(18): [ -6 -20  11  14  15]
(151): [ -6  15 -35  11 -67]
(14): [-49 -56  -5  14  22]
(136): [-60  -9  -3  14  -5]
(85): [ 52 -20  11  14  14]
(156): [ 3 -1  1  1  1]
(95): [-60  -9  -3 -11  -8]
both (85) (151): 
[11]
key -> tag
[-8] -> Z_620
[2] -> Z_231
[1] -> Z_667
[14] -> Z_295
[-11] -> Z_160
[-10] -> Z_634
key (95) 3: 
Z_160
both (85) (136): 
[14]
both (85) (14): 
[14]
[-49 -56  -5  14  22]
(14)
[ 3 -1  1  1  1]
(156)
[-60  -9  -3  14  -5]
(136)

(114): [ 3 29  6 54  3]
(62): [-16  45   0  17 -28]
(61): [ -2 -28  10 -18  -2]
(171): [ -2 -22   6  -6  -2]
(50): [-16  -5  63  20  -7]
(152): [  9  13 -45 -23   4]
(149): [ -6 -32  10 -41  -4]
(28): [ 3 29  0 54  3]
(154): [ -5  -6  -4 -32 -27]
(59): [-16 -18 -23  76  13]
Table of tags by key:
[-6] -> Z_461
[-41] -> Z_635
[-31] -> Z_425
[13] -> Z_780
[-32] -> Z_916
[-4] -> Z_785
[-5] -> Z_352
[-7] -> Z_843
key (149) 1: 
Z_916
both (114) (171): 
[6]
[ 3 29  6 54  3]
(114)
both (61) (62): 
[-28]
both (149) (171): 
[-6]

(13): [-31  43 -26   9]
(119): [ 44 -16  24 -23]
(76): [ -9  24 -72   8]
(21): [-52   8 -13 -12]
(167): [-52 -27  54  13]
(41): [ 35 -12 -14  17]
(97): [ 15 -65   8 -18]
(100): [  0 -20  11  30]
tags:
[-23] -> Z_641
[-12] -> Z_518
key (119) 3: 
Z_641
[ -9  24 -72   8]
(76)
both (97) (76): 
[8]

(133): [ -6 -41  56 -14  59  -2 -37 -28  58  70  -5 -78 -34 -49 -10]
(43): [  7  42  32 -46   8   7 -65 -43  27  15 -55  60  43 -49  51]
(121): [  4  29  16  -5  56   3 -73 -64  63  -9  -4  63  48 -79  20]
(42): [ -8 -42  42   8  17 -17  21   6  24  59  -4 -35 -45  12 -79]
(24): [ 52 -45  -7  65  21  50   1 -14  31   7  69 -27 -20 -10 -63]
(113): [ 15  26 -43  13 -43  22  30  29 -46 -62  20  13  41  25   6]
both (24) (43): 
[7]
Table of tags by key:
[-43] -> Z_570
[56] -> Z_789
[-64] -> Z_500
key (121) 4: 
Z_789
both (133) (43): 
[-49]
both (42) (113): 
[6]
[ -6 -41  56 -14  59  -2 -37 -28  58  70  -5 -78 -34 -49 -10]
(133)

(37): [-40  42  26  45  33 -11 -35  58  71  37 -31 -44 -27 -35  33   5  23 -46
 -52 -44  50 -39  37  47  34  46  38 -34  61  50  55   5]
(30): [ 49  45 -46  37  40 -49 -34  -8   8 -54  38  38 -45  53 -38 -16 -43  47
  48  48  37  31 -30 -38  55 -55  36  50 -23  36  24 -47]
(2): [ 31  19  -2  69   5 -58 -49  69 -18 -13  66  39 -62  37   6 -28  24  29
  28  31  -9  43 -32  24   6 -27 -34  29  38  39  61  12]
(81): [-29  45 -22   5 -11   0 -25   6  55 -14 -26 -43 -22 -19 -11  -4 -30 -39
 -44 -40  54 -45  39  17  42  19  52 -26  40  45  43 -33]
(22): [-29  45 -22  31 -11   0 -25  33  55 -14 -26 -43 -22 -19 -11  -4 -30 -39
 -44 -40  54  21  31  17  42  19  52 -26  40  45  43 -33]
(68): [  2 -40  44 -36  34  32  34 -27 -35  43  -9  28  35 -18  30   7  39  20
  34  29 -42  30   3  16 -40  27 -39   6 -24 -42 -35  45]
key -> tag
[-44] -> Z_307
[-39] -> Z_690
[-40] -> Z_679
[34] -> Z_139
[33] -> Z_756
key (68) 18: 
Z_139
[ 31  19  -2  69   5 -58 -49  69 -18 -13  66  39 -62  37   6 -28  24  29
  28  31  -9  43 -32  24   6 -27 -34  29  38  39  61  12]
(2)
[  2 -40  44 -36  34  32  34 -27 -35  43  -9  28  35 -18  30   7  39  20
  34  29 -42  30   3  16 -40  27 -39   6 -24 -42 -35  45]
(68)
[-40  42  26  45  33 -11 -35  58  71  37 -31 -44 -27 -35  33   5  23 -46
 -52 -44  50 -39  37  47  34  46  38 -34  61  50  55   5]
(37)
[-29  45 -22   5 -11   0 -25   6  55 -14 -26 -43 -22 -19 -11  -4 -30 -39
 -44 -40  54 -45  39  17  42  19  52 -26  40  45  43 -33]
(81)

(31): [-16 -27  28  31   0  -3 -28 -18 -52  -1  16 -16 -75  48 -13  -4 -29 -15
  -9 -27  13  -5  -9 -28  -8  -3 -45 -23  -2  -6 -17   7 -15  32  11  25
  21  14  -9  39 -22  -7  13 -15   2  49   1]
(46): [  6  -3  34   6 -33 -11  56 -44 -11   8 -11  41 -11  14   9 -19   1   1
   7 -45  -1 -31 -18 -12 -11 -16 -56 -51   8 -22  38   7 -25 -12  -3  18
  38  -4  -8  31  -5 -10   2  39 -19  27  16]
(87): [ 22 -28  15  -5  -6  42  45 -33 -34  20   4   4  31   5 -35  23  35  22
 -35 -40  31  -7  28 -47   2  24  -2 -37  23  30  27  28  -4 -10 -16  -6
  41  -6  26   9  12  16 -14  34  -1  12  13]
(196): [-10  45 -19 -38 -24   6  21  29   4 -15   7 -43 -34 -12  -5 -12 -12   1
  17 -19 -56  34 -16 -15 -17  -5   6  74   0   9   8 -28  -7  -7  29  40
  25 -36 -33  -5  -9 -15 -31  -9  -4 -17   1]
(124): [ 36  21   5   2  15  21   0  28 -29 -29  -3  15 -20 -23   4 -20  -4  64
  -7   1 -37 -24  15  21   1   9  -8 -28  51 -30 -20  28  24   7  39  37
 -13  -6  12   2  33 -23  20  29 -40  35 -12]
(44): [ 24 -41  49   5 -28 -10  41  24 -10 -15 -54   7  31 -14   7  37   4 -18
   1 -14 -13 -39  -6   1 -40   9  10 -41 -22   3  32   3   4 -30  -1  11
  41   7 -29   3  25 -30 -24 -11 -13  -6  38]
(203): [-21 -20   8  -2   5  19   7  28   2 -11  10 -58  13   3 -27  41 -20 -43
  -4  -6  13  -3 -14  13 -29  45  42  19 -48  41 -31  -2  10  -3  -6   2
  42 -29  -9  11  14 -29 -27 -20   1 -30 -37]
(112): [-19  17 -36   8  18   1 -18 -33  67   4  13 -26  22  -2   6 -12  28 -48
   4 -25  25  30  24  10  23  13  29  20   7  26  10  32  14  -7  -2 -43
 -12 -27   7 -24 -12  36 -39  -9  20 -47  -5]
(51): [ -5   3  14 -39  15  57  19 -21  28  35  -2   3 -65  21   6  34 -13  -2
  -2   6  15  11   7 -10   0  21 -27 -56  40   7 -31  19 -28   5  26 -11
  -2  30  22  26 -14  47  13  -3 -19  16 -20]
(105): [ 14  -2  -7   4   7 -19 -65 -12  59  39 -12  12  11  10   8 -48  22 -42
  19   8  45  15  12  15  29 -15   3  -8  24   4 -16  37   5   9  26 -19
 -48  29  21  -8 -13  42  14 -19   4  16  -4]
(182): [  5   4  -3  -3  15  11 -40 -50  57  33  -5  -4  37 -20 -27 -55   3   3
   6 -27  12  20  19  17  20  22  32   3  41   9  18   9 -68  16 -18  38
   4 -18   5  -5 -11  10   7   3 -10  34  -8]
[-16 -27  28  31   0  -3 -28 -18 -52  -1  16 -16 -75  48 -13  -4 -29 -15
  -9 -27  13  -5  -9 -28  -8  -3 -45 -23  -2  -6 -17   7 -15  32  11  25
  21  14  -9  39 -22  -7  13 -15   2  49   1]
(31)
key -> tag
[29] -> Z_735
[39] -> Z_18
[-18] -> Z_205
key (124) 34: 
Z_18

(23): [ -5  -3  -2  -5   4  15   5  20 -24   6   1  20 -22  34  14  12 -17 -13
  32   8 -17  -3  -6  32 -42   6  31   5   3  14 -20  30 -26  -4  25]
(139): [-35 -29 -13   3 -28  29 -13  33 -36 -21  -7  35  -6  22 -16  25 -20 -35
  34  11   5 -25 -13  23 -19 -15   5  -8   1  27   0  14 -22   3  25]
(15): [ 17 -58 -20 -27 -14 -24 -45 -28  22  33 -18 -47  28 -27   1   3  16   3
 -23  34  20  15 -37 -46  67 -12 -35 -33 -10   5  28 -55  19  18 -16]
(16): [ 35  24  44  48  20 -34   6 -13  34  24   4 -23 -18  28   5   6  17  -6
  -5 -14  12  21  -4  38  19  20 -21  10   4  16  15  14 -19   0  11]
(26): [ 12  15   4 -15  14  -3   0  14  -5   5  -2  11 -19   6  25  -5 -14  11
  12  -5 -19  14   1  17 -40   8  53   6   2  14 -18  18  -5   1  13]
(80): [-13  33   9 -40   6  15  22  10  -7 -20   9  21  -5   0   5 -12  -8  10
   0 -20 -13  -5  23 -26 -31   7  26  22   2  -7 -19  27   2 -12   5]
(122): [  4  11   6   3  -3 -18  -6 -14  26 -11   0 -12  15 -32 -10  -9   9  16
 -26 -20  17   4   7 -21  32  -6 -20  -4  -3  -6  19 -22  22   5 -18]
(75): [-11   6  10 -15  20  24  33 -60  36  36  18 -73  38 -14  18 -36  51  17
 -70  20   3  12   9 -51  55  45 -51  47 -22 -63   4  -2  17 -33 -25]
[  4  11   6   3  -3 -18  -6 -14  26 -11   0 -12  15 -32 -10  -9   9  16
 -26 -20  17   4   7 -21  32  -6 -20  -4  -3  -6  19 -22  22   5 -18]
(122)
[ 12  15   4 -15  14  -3   0  14  -5   5  -2  11 -19   6  25  -5 -14  11
  12  -5 -19  14   1  17 -40   8  53   6   2  14 -18  18  -5   1  13]
(26)

(7): [-72  54  -9  12  29]
(55): [ 53 -35  67  15 -54]
(96): [ 61 -35  67  70 -54]
(73): [ -2  17 -58  70 -20]
(109): [ 34 -35  67  12  54]
tags:
[67] -> Z_72
[-35] -> Z_888
[17] -> Z_962
[12] -> Z_545
key (109) 1: 
Z_888
[-72  54  -9  12  29]
(7)
[ -2  17 -58  70 -20]
(73)
[ 34 -35  67  12  54]
(109)
both (73) (96): 
[70]
[ 61 -35  67  70 -54]
(96)

(116): [ -2   4  -7   7   2  -4   1   0   7  -1  33  -5  17 -25  -1  15  -9   4
  -2 -19 -24  34  15 -37   8  15  -8 -12 -14 -13 -10  17  25   0  21 -22
   6 -45   5  10 -11  -3   2   1 -15   0  -1   2 -23  11   3 -18   3]
(57): [ -2   4  -7   7   2  -4   1   0   7  -1  33  -5  17 -25  -1  15  -9   4
  -2 -19 -24  21  15 -37   8  15  -8 -12 -14 -13 -10  17  25   0  21 -22
   6 -45   5  10 -11  -3   2  -5  -3  11  -4   3   5 -26 -13   3  13]
(45): [ -7   5  25  -8 -20  31  20  -2   3  32   2  56  32  23  -5 -28 -22  17
  33 -35  27 -21  -4  16  13 -18  -7  -7  38   2  12  -8 -49  16  55  26
   0   8  23 -17  17 -29 -21  -5  53  42 -36 -13  -2 -77  33 -21 -10]
[ -7   5  25  -8 -20  31  20  -2   3  32   2  56  32  23  -5 -28 -22  17
  33 -35  27 -21  -4  16  13 -18  -7  -7  38   2  12  -8 -49  16  55  26
   0   8  23 -17  17 -29 -21  -5  53  42 -36 -13  -2 -77  33 -21 -10]
(45)
tags:
[17] -> Z_602
[4] -> Z_247
[7] -> Z_166
[-1] -> Z_913
key (57) 17: 
Z_247
[ -2   4  -7   7   2  -4   1   0   7  -1  33  -5  17 -25  -1  15  -9   4
  -2 -19 -24  34  15 -37   8  15  -8 -12 -14 -13 -10  17  25   0  21 -22
   6 -45   5  10 -11  -3   2   1 -15   0  -1   2 -23  11   3 -18   3]
(116)
[ -2   4  -7   7   2  -4   1   0   7  -1  33  -5  17 -25  -1  15  -9   4
  -2 -19 -24  21  15 -37   8  15  -8 -12 -14 -13 -10  17  25   0  21 -22
   6 -45   5  10 -11  -3   2  -5  -3  11  -4   3   5 -26 -13   3  13]
(57)

(25): [ 21  -6 -44  12 -26  31  16  58 -31  17  10 -29]
(143): [-72 -45  44 -20   9 -16 -47 -67  29  20 -23  44]
(10): [-72 -45  44 -20   9 -16 -47 -67  29  -6 -23  52]
(48): [ 30   5 -17 -24  -3  19   2  10 -12   7 -26  -8]
(169): [ -5 -32  51  -2 -23   2 -24  42 -17  13  -6  -9]
(4): [ 15  22  -1  11  21 -10 -11  31   2 -17  25 -24]
(175): [ 18  12 -22  11   4 -45  60 -26  -7   3 -16  20]
(131): [ 79  80 -78  -2  37 -25  64 -47  12 -14 -20  -1]
(118): [ -1  -6   4  17  -4  -7  46 -11 -12   8  -4  16]
(98): [ 72  65 -59  50   0   0 -16  51 -28   3  40 -41]
tags:
[-26] -> Z_565
[12] -> Z_130
[58] -> Z_25
[51] -> Z_995
[59] -> Z_249
[13] -> Z_582
[-27] -> Z_724
key (25) 7: 
Z_25
[ -1  -6   4  17  -4  -7  46 -11 -12   8  -4  16]
(118)
[ 72  65 -59  50   0   0 -16  51 -28   3  40 -41]
(98)
both (118) (48): 
[-12]
both (25) (131): 
[12]

(36): [  6 -43 -82  14  10  60   1  40]
(123): [-68 -25 -43  21  19 -69 -42  10]
(94): [ 29 -25 -43  21 -69  -8  -9  11]
both (36) (94): 
[-43]
both (94) (36): 
[-43]
[  6 -43 -82  14  10  60   1  40]
(36)
key -> tag
[-69] -> Z_774
[-8] -> Z_664
[14] -> Z_344
[21] -> Z_644
key (94) 3: 
Z_644

(157): [30  5  1 -8]
(32): [ 30   5  32 -57]
(144): [ 48 -12  12  -6]
(79): [ 48 -12  12  71]
(54): [-21  12 -30  86]
(160): [ 46 -12  13  -1]
(194): [ 46 -11  15 -14]
(74): [ 13  12  15 -83]
(191): [ 17  11  21 -92]
(147): [ 17  13  21 -92]
(209): [-24  -5 -26  89]
Table of tags by key:
[12] -> Z_521
[13] -> Z_267
[11] -> Z_475
[1] -> Z_791
[48] -> Z_382
key (144) 2: 
Z_521
[ 48 -12  12  -6]
(144)
both (79) (54): 
[12]
[ 30   5  32 -57]
(32)

(153): [  7  12  23   8  22  17  15 -10 -81]
(17): [-3 -1  7 17  5 21 19 -3 14]
(29): [ 20   1  -5 -13  -4 -16   1  19 -17]
(35): [15 12 34 22 -4 34 10 20  0]
(111): [  7  12  23   8  22  17  15 -10 -29]
(77): [-13 -13 -31 -16 -30 -27 -13  -7  15]
tags:
[-1] -> Z_694
[17] -> Z_279
[-13] -> Z_781
[1] -> Z_389
key (17) 1: 
Z_694
[  7  12  23   8  22  17  15 -10 -81]
(153)
[15 12 34 22 -4 34 10 20  0]
(35)
[  7  12  23   8  22  17  15 -10 -29]
(111)
both (77) (153): 
[15]
both (17) (29): 
[19]

(52): [ 19  39  42  26  32  40  38  22  31  62  15  37  27  32  39  28  48 -51
 -61]
(138): [-24 -43 -46 -38 -30 -62 -16 -23 -12 -17 -30 -22  -7 -32 -42 -41 -56  -8
   6]
(106): [ 32 -16  61 -11  30 -34  32  38  40  34  41   9  53  26   2  26 -25  76
  92]
(27): [ 32  11 -12 -11 -17 -34  32  38  40  34  41   9  53  26   2  26 -25  76
 -33]
(102): [25 38 40 34 33 61 17 22  6 16 35 15  9 34 42 31 52  7 -7]
both (138) (106): 
[-16]
[ 32  11 -12 -11 -17 -34  32  38  40  34  41   9  53  26   2  26 -25  76
 -33]
(27)

(8): [ 28 -61 -13  22 -50 -46  -9 -17   4 -70   5 -20 -45 -17 -60 -52   5 -72
  27]
(101): [ 27 -61 -13 -20 -50 -19  -9 -17   4 -70  60 -20 -25 -17 -33 -64 -31 -69
 -19]
(70): [ 27 -61 -13  22 -50 -51   4 -17   4 -70  60 -20 -25 -17 -60 -50  36 -78
 -45]
key -> tag
[4] -> Z_310
[-45] -> Z_877
[-25] -> Z_485
[22] -> Z_33
key (70) 12: 
Z_485
[ 27 -61 -13 -20 -50 -19  -9 -17   4 -70  60 -20 -25 -17 -33 -64 -31 -69
 -19]
(101)
[ 27 -61 -13  22 -50 -51   4 -17   4 -70  60 -20 -25 -17 -60 -50  36 -78
 -45]
(70)
[ 28 -61 -13  22 -50 -46  -9 -17   4 -70   5 -20 -45 -17 -60 -52   5 -72
  27]
(8)

(163): [ -3  -1 -57 -47  -9 -21   2  12]
(120): [  6  -2  48 -60  30  29 -44  -3]
(92): [-19 -29  58  46  30  25 -51   5]
(161): [ -3  -1  28 -47 -47 -21 -61  -5]
(187): [  6  -2  78 -60  30  29  29  -3]
(205): [-11  -8 -57  33 -34  -3  30  14]
(60): [-19  -6  29 -60  24 -18  26   7]
(190): [ 12  -9 -42  42 -22  32  26  14]
(47): [ 12  -8   7  46 -16  -3 -61 -19]
(148): [  3 -29  78  31  23  32  30   1]
(174): [-17  -8  39  27 -47  29 -41  -5]
tags:
[23] -> Z_812
[-47] -> Z_367
[-29] -> Z_285
[24] -> Z_124
[-16] -> Z_326
[-17] -> Z_728
[30] -> Z_793
[-22] -> Z_833
key (148) 4: 
Z_812
both (187) (47): 
[-3]
both (187) (174): 
[29]
both (190) (60): 
[26]

(193): [ -5  -2  -8   9  -4   0   1  -5 -18 -21  -5 -10 -17   6  -3   6   3  -5
  -4]
(159): [-40  22  10 -59 -43 -25 -21  14   7  32 -52  21  -4  19   5 -48 -74  62
  13]
(20): [  5  -6 -16  -3  -3  -7  -1  -5 -14  -4  -6  -5  -9  -2   5  -6  13  -4
  -8]
(177): [-29  -9 -12   2  32   8  10 -37 -26  29 -35 -22  -7   2 -19  31  -4  27
 -17]
(198): [ 40  -5 -31   1  -6  -5   2   6 -12 -22  11 -12 -13   8 -13 -12 -16  19
   3]
(6): [ -3   3  -9   2 -11  -2  -1  -9  -4   9  -4   2  -8   7  -2   0   4   4
   3]
(219): [  7  -2   6   5   4 -22  -4  -3  -2  -3  -4  -6   6   9  12  -3  12 -10
  -9]
(188): [-8 -2  6  1  4  3  0  2 -3 -3  4  0 -2  4 -9 -2 -2  6  3]
(211): [ -5  10   2   6 -14  -6  -7  -9  14  10   5   8  10  -7   0   0   5  10
  13]
(63): [  2  -7 -13   0  -1   7   0  -8   5   2  -7  -1   3  -2  -5   1  -1  -8
  -7]
(204): [-14  -7   4   6  12   6   2   8 -11 -10   7 -17  -1 -11 -11  11  -7  -5
   2]
(170): [-1 11 14 11  2  6  5  2 17 -3 23 13  7 -6 -9 10  5  7 19]
key -> tag
[-11] -> Z_89
[-1] -> Z_764
[-3] -> Z_132
[4] -> Z_560
[12] -> Z_169
key (20) 4: 
Z_132
[ -3   3  -9   2 -11  -2  -1  -9  -4   9  -4   2  -8   7  -2   0   4   4
   3]
(6)
[-40  22  10 -59 -43 -25 -21  14   7  32 -52  21  -4  19   5 -48 -74  62
  13]
(159)
[-1 11 14 11  2  6  5  2 17 -3 23 13  7 -6 -9 10  5  7 19]
(170)
[-14  -7   4   6  12   6   2   8 -11 -10   7 -17  -1 -11 -11  11  -7  -5
   2]
(204)
[  5  -6 -16  -3  -3  -7  -1  -5 -14  -4  -6  -5  -9  -2   5  -6  13  -4
  -8]
(20)

(127): [-12 -20 -23  46 -15]
(125): [-56 -19 -23  46 -15]
(82): [-55 -56 -23  46 -15]
[-55 -56 -23  46 -15]
(82)
key -> tag
[-18] -> Z_413
[-23] -> Z_457
[-57] -> Z_542
[-19] -> Z_37
[-56] -> Z_495
[-22] -> Z_450
[-20] -> Z_88
key (82) 1: 
Z_495
[-56 -19 -23  46 -15]
(125)
[-12 -20 -23  46 -15]
(127)

